In the rows, zero is written as 128.
Here are made-up elements, facts about them, and rows of numbers that follow some of those facts. Name the element behind each unnamed row.

Some facts about the elements:
[baro,bida,bridrok,drinubrom,fliplin,flomon,gagal,gibovor,gratre,klotes,ragrik,rigo,rupok,stabrevon,stugra,trivun,trofigrin,zople] κ d
[beke,brerizam,butam,farun,fenisken,fiti,fuskim,gavi,grivem,kizor,komuplor,laplo,ledre,litun,lobir,lodral,noplok,nosoza,notrun,roru,rubran,sagrur,stukluk,zema] κ a
[beme,bope,brumir,buflek,dagro,dito,fedra,flefus,flusen,fogras,gagron,gedril,gumuk,gupos,klaruso,kletros,lebon,lotran,mitran,nibo,nifur,nolus,petam,plitim,pluten,pustan,skenok,skiplusus,stasu,stomok,stotri,stutrubun,tilopak,triplubu,trusti,veros,vestinuk,vubul,zedir] κ b
[bepos,braklu,drudro,flopo,grekoso,griviklel,kedim,kesko,klokel,nogrim,pleplotrik,plupam,pluskos,sturor,troskos] κ f
[bitol,drofli,falas,fibo,flaskaster,gekor,gredriso,grega,gritru,kekal,kimim,klogakam,liren,modruk,mudutre,pibrel,putroves,ratre,regrom,rifu,skistim,stiklun,studi,stunel,suklos,tastik,treti,vebrak] κ g
[brokli,didrin,drader,flapakle,fogi,gagrus,grefas,grufun,miskur,nubrer,pleno,ploflel,skamima,sogrimos,stabel,treve,trilesos,tutam,vagen,zesil] κ e
[dodrul,dotrus,drobri,droflal,gori,grema,gretru,kiklis,klalek,kufim,kuvir,lerezos,lile,mepa,mugraflam,pasos,pobri,rame,skegagro,stagre,stiskar,teflal,tupler,vapanor,vemek,verur,vipler,vople,zapi] κ c
[baro,bridrok,stabrevon,stomok,vople] ξ didrin
[beke,fuskim,laplo] ξ klaruso
[beme,kimim,kletros,notrun,tilopak] ξ zedir
[bepos,teflal,verur] ξ farun
[bida,fenisken,klalek,rigo,stiklun] ξ brumir
[bitol,grefas,klotes,sagrur] ξ tupler
[bope,zema] ξ grufun
[braklu,drader,gibovor,kedim,trilesos,tutam] ξ klokel
[brerizam,nibo,pluskos,ragrik,rupok] ξ pleplotrik
[buflek,pustan,putroves] ξ ledre
[dagro,gagron,stasu,vestinuk] ξ mitran
[dito,fedra,flopo,flusen,plupam,troskos] ξ skamima
[dodrul,dotrus,grema,nogrim,pobri] ξ gritru
[drinubrom,kesko,skenok,skistim,trofigrin] ξ rifu
[drobri,droflal,mugraflam,vapanor,vipler] ξ tastik
[drofli,fibo,liren,treti] ξ rubran
[drudro,gori,grekoso,griviklel,ploflel] ξ brokli
[falas,modruk,mudutre,studi,vagen] ξ butam
[fiti,kiklis,kufim,rame,zapi] ξ vubul
[flapakle,gagal,litun,nubrer,zesil] ξ gavi
[flaskaster,flefus,klogakam,lebon,pluten] ξ trivun
[fliplin,sturor] ξ lodral
[flomon,grivem,noplok,roru,stutrubun] ξ gekor
[fogi,gredriso,grega,lobir,stukluk] ξ kuvir
[fogras,nifur,petam,stunel] ξ suklos
[gagrus,treve] ξ stagre
[gedril,plitim,skiplusus,triplubu,veros] ξ lile
[gretru,ratre] ξ regrom
[gupos,lerezos,pleno,stabel] ξ gumuk
[kekal,kizor,sogrimos,trusti,vebrak] ξ lotran
[komuplor,mepa,nolus,zople] ξ miskur
[pasos,skegagro,stiskar,stotri,vemek] ξ nosoza
[stugra] ξ gratre
[beke] Φ flefus
[beme] Φ treve
[bitol] Φ lerezos
[brerizam] Φ teflal
[buflek] Φ mitran
[butam] Φ nolus
[droflal] Φ flapakle
[falas] Φ butam
[fedra] Φ pleplotrik
[flapakle] Φ rubran
[flaskaster] Φ grega
[flefus] Φ grekoso
[fliplin] Φ beke
[flusen] Φ ploflel
[fuskim] Φ gori
[gavi] Φ nogrim
[grega] Φ troskos
[grema] Φ notrun
[gritru] Φ gavi
[kekal] Φ skegagro
[klaruso] Φ stutrubun
[klokel] Φ brerizam
[kuvir] Φ kekal
[lerezos] Φ stagre
[lobir] Φ trofigrin
[nogrim] Φ fogi
[nolus] Φ miskur
[noplok] Φ klotes
[notrun] Φ trusti
[ploflel] Φ vople
[pobri] Φ tastik
[putroves] Φ grefas
[rubran] Φ flusen
[rupok] Φ bridrok
[stabrevon] Φ rupok
[stagre] Φ petam
[stiklun] Φ trilesos
[studi] Φ stukluk
[stukluk] Φ dagro
[stunel] Φ vipler
[sturor] Φ grufun
[tastik] Φ gedril
[teflal] Φ gritru
[treve] Φ fliplin
[trilesos] Φ beme
[triplubu] Φ lotran
[troskos] Φ pobri
[trusti] Φ mepa
[vapanor] Φ stiklun
[vemek] Φ kufim
[veros] Φ grema
[vipler] Φ flaskaster
[vople] Φ lobir
λ i <- baro,fenisken,flomon,grekoso,kimim,skenok,stasu,treti,vapanor
λ m <- beke,flaskaster,gagal,gretru,griviklel,kesko,pasos,plitim,roru,sagrur,vople
λ h <- beme,bope,bridrok,buflek,drofli,fedra,fiti,fliplin,gupos,kedim,komuplor,pluskos,pluten,skistim,studi,stutrubun,teflal,vipler
λ j <- bepos,brerizam,fuskim,gagrus,modruk,noplok,notrun,stabel,stugra,sturor,trusti,tutam,vemek,veros,zesil
λ r <- bida,mudutre,nogrim,pustan
λ k <- dagro,dito,klotes,lerezos,pobri,stunel
λ s <- dotrus,flapakle,pleno,tilopak,treve,troskos
λ o <- drader,flefus,gori,gredriso,kletros,laplo,rupok,zople
λ l <- drinubrom,liren,mepa,ragrik,stiklun,stiskar
λ p <- droflal,falas,stabrevon,vestinuk,zapi
λ t <- fibo,kekal,kufim,trilesos
λ q <- fogi,lebon,nifur,ploflel,rigo,skegagro,vebrak
λ u <- fogras,grema,kizor,klalek,nibo,stotri
λ n <- gibovor,grivem,kiklis,putroves,trofigrin,vagen
Θ (each to the one after it):
bitol klotes grefas sagrur
brerizam rupok nibo pluskos ragrik
drinubrom skenok kesko trofigrin skistim
falas modruk vagen studi mudutre
fibo drofli treti liren
flomon stutrubun noplok roru grivem
flusen dito fedra plupam troskos flopo
fuskim laplo beke
gagal flapakle litun zesil nubrer
gibovor braklu kedim tutam drader trilesos
grekoso ploflel gori drudro griviklel
grema dotrus dodrul nogrim pobri
gretru ratre
gupos lerezos stabel pleno
kekal trusti vebrak kizor sogrimos
klogakam flefus pluten flaskaster lebon
kufim rame kiklis fiti zapi
mugraflam vapanor droflal drobri vipler
nifur fogras petam stunel
nolus zople mepa komuplor
notrun kimim kletros beme tilopak
pustan buflek putroves
stiklun klalek rigo bida fenisken
stomok baro vople stabrevon bridrok
stotri stiskar pasos skegagro vemek
stukluk grega gredriso fogi lobir
sturor fliplin
teflal verur bepos
treve gagrus
veros skiplusus gedril triplubu plitim
vestinuk gagron stasu dagro
zema bope

Some rows with their names:
[ 74 114 169  82 142  90 118 124 131 106 123 122 180 117  57 149 151 145
  93  99 150 154 180  92  98 107  86 128 153 136 120 143 117 122 103 149
 157  79 113 116 129 155 159 150 119 164  97 154 131 154  98]: lodral
[ 77 112 168  84 144  89 119 125 131 105 123 121 179 115  58 147 150 142
  93  98 151 155 180  91  97 111  86 128 154 134 122 142 117 122 106 148
 155  79 111 119 127 153 156 147 118 166  99 153 131 156 101]: farun
[102 121 175  93 137 115  86 138 138 106 150 158 154 129  91 152 137 100
 127 131 156 146 134 117  87 146 129 147 160  91 113 152  97 130 114 153
 166  73 108 124 100 126 139  91 121 177 163 113 130 160 105]: stasu
[ 87  98 145  86 136 122 102 118  93 115 117 134 144 166  46 123 127 147
 131  72 137 136 169  92 104 116  88 121 164 133 139 125 119 114 113 146
 138 105 134 115 147 135 134 147 128 170 106 155 121 135 116]: stagre
[129  72 165  69 118 105  90 165  74  67 154 149 129 159  69 165  76 163
 165  94 160 144 118 128  82 131 125 168 202 138 150 146 132 127 123 130
 124 114 187 148 102 124 141 135 112 192 160 127  81 151 132]: vipler
[124 103 154  88 119 129  91 132 114 118 128 158 118 139  65 137 119 138
 153 106 135 115 145 143 101 169 121 135 165 114 131 155  95 139 120 143
 167  95 126 117 127 102 150 128 141 144 141 145 108 142 118]: vapanor
[ 99 120 170  92 134 107  99 144 150 112 140 147 152 111  84 164 132 123
 122 120 152 130 155 137  85 151 121 149 146 107 116 162  89 142 120 144
 167  75 119 124  99 137 152 121 116 166 151 144 117 157  98]: rame
[ 94 125 180 112 141 129  91 157 162 105 136 148 147 118  90 159 131 116
 133  97 146 109 136 142  77 151 128 150 126 106 117 158  95 136 127 152
 150  81 103 124 105 135 128 101  95 172 161 153 129 155  87]: gagal
[ 99 124 168 118 132 114  97 155 160 125 149 154 150 123  86 142 143  96
 122  92 154 117 152 147  61 159 132 141 136  88 123 152  83 137 138 153
 170  83 117 122 110 137 137 104 119 157 158 134 128 163  84]: drinubrom
[110 115 169 114 134 118  88 153 152 113 151 146 151 113  93 144 127 103
 125  97 152 132 129 129  68 150 124 147 140 102 115 141 108 130 136 136
 166  81 112 128 103 132 140  98 121 165 167 135 129 173  83]: rigo
[160 110 166  96 130 153  93 123 142 139  70 171 138 116   9 146 157 172
 202 108  94  84 125 169 118 219  99 136 165 134 124 207 103 118 113 157
 188 129  83  81 175  39 165 129 168 113  96 143  87 126 112]: treve
[108 105 172  87 148 107  99 142 137  88 135 140 152  97  80 178 122 140
 131 135 145 154 128 119 101 147 112 163 155 112 109 166 115 133 109 136
 160  76 123 135  97 133 158 112 113 178 152 154 123 171  95]: pluskos
[107 108 166  83 128 131 106 143 123  93 123 158 113 136  77 158 117 147
 139 111 136 110 150 145 105 160 126 144 151 111 123 169  97 145 109 156
 157  86 135 126 123 129 144 122 113 165 136 157 114 148 115]: sturor
[ 89  83 144  80 142 141 142 112 103 134 134 140 145 156  74 115 111 158
  97  63 156 110 162  62  87 144  71 141 170 125 146 158 123 110  90 160
 172 129 123 147 152 156 134 132 142 200  89 156 121 131 156]: klokel
[ 88  80 169  78 120  91 121 159  89  67 138 143 150 175  46 135 119 160
 118  46 162 130 159 109  71 101 100 128 194 144 150 141 142 122 119 157
 117 115 175 136 152 148 135 150 103 170  96 132 105 156 115]: tastik
[103 111 176  96 139 110 111 151 155  95 135 151 146 106  85 164 140 130
 117 113 147 129 151 137  87 153 123 151 147 102 115 175 108 144 115 150
 178  76 132 130 115 142 157 108 118 158 132 152 124 173  84]: ratre
[101 111 180  92 142 113 111 153 153  85 128 147 143 100  84 174 130 136
 121 116 141 128 144 140  96 154 120 156 145 110 114 176 111 143 109 150
 165  74 126 133 112 138 154 110 105 165 135 159 126 175  87]: modruk

Name these rows:
No name comes twice in this set of rows, the named rows included.
[154 101 168  83 111 148  92 124 117 118  80 156 126 102  40 141 128 180
 184 124 106 104 126 139 130 190 104 130 181 145 117 180 117 134 100 145
 187 119  78  97 150  47 180 133 159 122 115 140  90 142 125] | beke
[111 111 167  95 126 106  94 142 135 112 150 139 148 100  94 150 125 121
 122 119 156 148 141 118  87 146 121 148 156 109 115 140 109 138 125 131
 175  81 113 129  92 128 161 113 130 162 161 135 123 172 101] | skegagro
[137 100 160  97 106 142 101 134 125 121 104 171 109 135  45 118 140 149
 157  90 121  89 146 158  96 194 116 121 173 109 125 174 109 145 118 159
 191 111 117 108 169  77 160 119 157 111 104 135 104 155 111] | stiklun
[100 111 179  88 147 119  75 141 129 102 146 151 157 112  99 162 121 112
 135 136 151 161 116 100  98 132 124 150 164 104 113 150 118 126 107 146
 164  83 102 127  91 114 143  82 111 190 172 117 130 165 102] | plitim
[119  75 185  67  85  79 120 206  84  37 173 163 118 186  66 158  81 160
 140  52 182 101 139 163  36 123 144 154 221 131 160 166 124 149 126 156
 114 123 221 161 118 142 140 145  94 172 135 106  67 165 139] | grega
[163 106 164 110 140 172  67 126 136 135  80 170 137 128  13 140 143 156
 214 101  99  92  97 153 112 218  98 147 158 134 114 184 113 101 121 157
 164 133  63  86 166  41 144 109 156 138 128 136 102 123 113] | fliplin
[105 109 158  81 131 145  77 133  98  93 128 168 112 169  79 146 106 127
 156 117 136 120 128 129 110 159 126 139 166 100 128 156 101 133 105 165
 145  90 130 126 123 115 125 103 113 182 154 133 116 139 124] | trusti
[126 113 163  87 133 146  74 125 116 121 108 177 132 151  48 135 138 129
 176 126 123 114 125 136 110 182 121 136 174 100 119 176  97 121 109 170
 168 104  98 101 145  71 142 102 144 151 137 107 109 131 125] | flefus
[104 113 159  82 123 140  84 131 106 100 131 180 107 178  79 138 119 121
 149 114 138 111 143 138 101 163 132 133 168  90 128 156  88 137 107 168
 152  87 130 120 128 121 128 105 118 170 147 125 114 136 126] | nolus
[108 108 164  75 120 125 109 141 118  89 121 152 111 131  77 161 110 155
 133 117 134 109 158 148 111 161 120 148 157 119 123 166  92 152 102 150
 161  83 134 132 116 131 155 138 118 156 130 169 107 147 119] | fuskim
[159 105 168  87 141 164  57 112 114 125  87 176 141 127  19 138 143 153
 212 138  99 124  86 128 130 203 100 143 189 128 112 181 126 101 100 157
 172 125  57  84 160  28 156  98 164 146 131 104 101 126 130] | beme
[119  91 153  85 134 122  84 136 102 105 131 141 135 123  82 152 100 144
 159 122 137 154 125 110 111 143 114 151 169 120 132 151 123 133 116 129
 164  98 147 129 106 105 149 113 132 174 154 149 112 156 106] | vemek
[102 121 167 114 132 112  93 155 152 125 154 152 152 121  92 142 139  99
 124  94 156 124 143 136  62 153 131 140 137  96 121 146  91 135 137 145
 170  84 116 120 109 128 138  98 119 157 161 137 129 167  84] | klotes
[130  72 170  72  80  80  98 184  69  69 186 149 134 168  83 135  75 147
 147  69 188 130 134 130  46 115 140 147 226 137 162 135 127 137 135 130
 136 125 203 150  99 121 145 137 124 170 161  92  73 166 141] | pobri
[105 108 173  94 142 101 111 150 148  96 141 149 150 102  81 166 134 130
 119 116 148 143 141 131  89 150 118 156 152 102 118 178 114 144 116 144
 178  77 140 135 110 138 158 104 119 159 136 151 125 179  85] | gredriso

Now the same elements, written a new way:
Named rows:
[141 132 113 112 164 140 105 112 134 141 140 175 136 104 109 123 165 134
 129 109 142 163 126 149 181 125 158 126 131 171]: droflal
[128 117 120 134 123 110 149 144 135 116 128 143 118 134 135 138 119 130
 119 135 118 123 129  93 108 147 110 121 114 107]: drudro
[120 163 136 151 197 129 127  84 122 150 102 138 129 145 133 115 163 125
 121 106 142 131 139 172 176 143 135  91  92 152]: flefus
[138 112 109 128 120 107 143 139 142 126 141 141 104 125 135 147 121 131
 115 133 116 123 122 101 114 112 110 130 120 120]: fogi
[132 123 110 131 126 117 136 136 135 129 133 131 113 119 142 146 124 130
 130 146 121 128 133  91 113 136 114 135 124 111]: stabel
[126 119 128 134 125 110 115 149 118 122 146 136 110 116 119 143 129 129
 108 130 126 122 117  88 103 107 109 133 130 134]: ragrik
[128 140 121 126 121 128 129 133 135 135 158 136 103 115 128 158 133 120
 129 132 122 133 135  81 128  98 118 142 148 123]: dodrul
[111 119 118 112 168 127 113 105 120 136 111 140 146 105 127 115 162 141
 124 107 136 138 123 186 164 158 155  95 110 140]: kekal
[100 149 122 141 204 132 112  83 106 157 114 115 134 117 150  94 173 138
 119 108 144 128 113 174 161 138 137  84  78 147]: stiklun
[117 141 142 125 118 143 134 140 145 134 138 112  99 118 119 161 141 118
 139 141 125 128 134  86 134 100 122 124 168 111]: klalek
[127 138 129 132 126 116 142 133 128 122 132 143 121 140 130 141 117 121
 121 129 111 128 155  98 120 149 114 136 134 109]: petam
[104 127 129 113 111 127 137 132 131 135 141 102 105 107 135 156 135 130
 129 127 116 114 131 110 123 108 124 119 146  95]: gagal
[116 118 121 105 172 120 126  98 128 138  99 137 144 121 129  94 161 135
 125 132 129 147 119 171 157 165 151 104 102 133]: sturor
[134 120 133 150  70 138 133 129 121 128 133 101 150 143 149 120  86 124
 165 127 152 106 116 139  83 109 131 155 129 119]: gekor
[126 139 122 127 125 133 126 133 132 137 158 136 106 112 125 145 134 120
 131 137 124 137 133  73 126 101 118 146 149 123]: kiklis
[121 140 132 119 124 126 121 130 131 141 141 113 101 111 126 162 140 115
 133 137 124 129 136  87 127  99 121 146 155 120]: rame
[110 126 126 109 178 129 112 103 114 139 117 132 142 116 130  96 155 135
 119 109 128 145 128 179 154 151 148 101 119 141]: fuskim

Name these rows:
No name comes twice in this set of rows, the named rows included.
[131 136 123 128 116 125 130 142 131 128 165 142 107 117 117 148 131 124
 121 128 121 127 125  78 128  90 115 140 143 132] | drobri
[128 114 131 141 114 106 149 155 144 108 117 140 112 140 117 150 121 129
 107 135 120 111 123 107 110 137 108 109 119 115] | griviklel
[140 147 104 100 168 163 107 116 140 118  76 123 162 137 105  84 112 128
 108 115 113 165 133 145 193 161 120  95 112 171] | fedra
[117 134 137 103 167 156 119 106 146 144 129 133 134 113 107 105 180 131
 133 117 137 155 113 162 189 110 162  90 146 152] | grema
[114 140 150 129 122 131 146 138 139 119 114 117 114 143 123 146 126 115
 128 140 114 123 153 103 124 151 118 116 155  96] | fogras
[124 134 135 130 109 116 115 149 126 121 153 147 107 114 102 158 143 123
 113 126 128 119 117  78 125  93 117 141 136 139] | zapi
[151  89 110  83 172 115 114 111 152 134  97 161 136 109 117 117 150 132
 125 131 129 175 123 189 160 149 163 117 138 160] | ploflel
[134 144 125 124 177 137 111  95 138 154 127 135 116 115 123 137 169 126
 126 111 143 145 123 167 184  98 148 112 123 168] | vapanor
[117 119 120 129 125 113 128 139 130 129 118 111 105 114 147 167 120 126
 125 130 119 119 144 120 111 133 116 124 137 102] | kimim
[132 124 113 130 185 132 112 115 123 133 124 165 141 121 131 107 143 137
 118 105 134 156 135 166 153 156 143 103 118 155] | noplok
[110 138 136 107 104 131 137 129 135 138 150 101 103 112 122 158 144 123
 129 133 114 117 132 100 138  88 125 133 152 106] | gretru
[125 136 142 119 180 138 125 106 138 133 100 149 141 139 117  99 152 122
 123 124 132 158 139 163 164 160 147 103 132 147] | buflek
[160 171 139 187 198 150 114 130 103 136 128 128 119 143 118 117 194 170
  86 164 138  89  93 184 181 135 125 110  49 166] | trilesos
[122 136 137 135 130 126 149 136 136 121 135 140 120 146 128 131 119 118
 126 132 113 133 150  92 119 148 114 125 143 105] | pluten

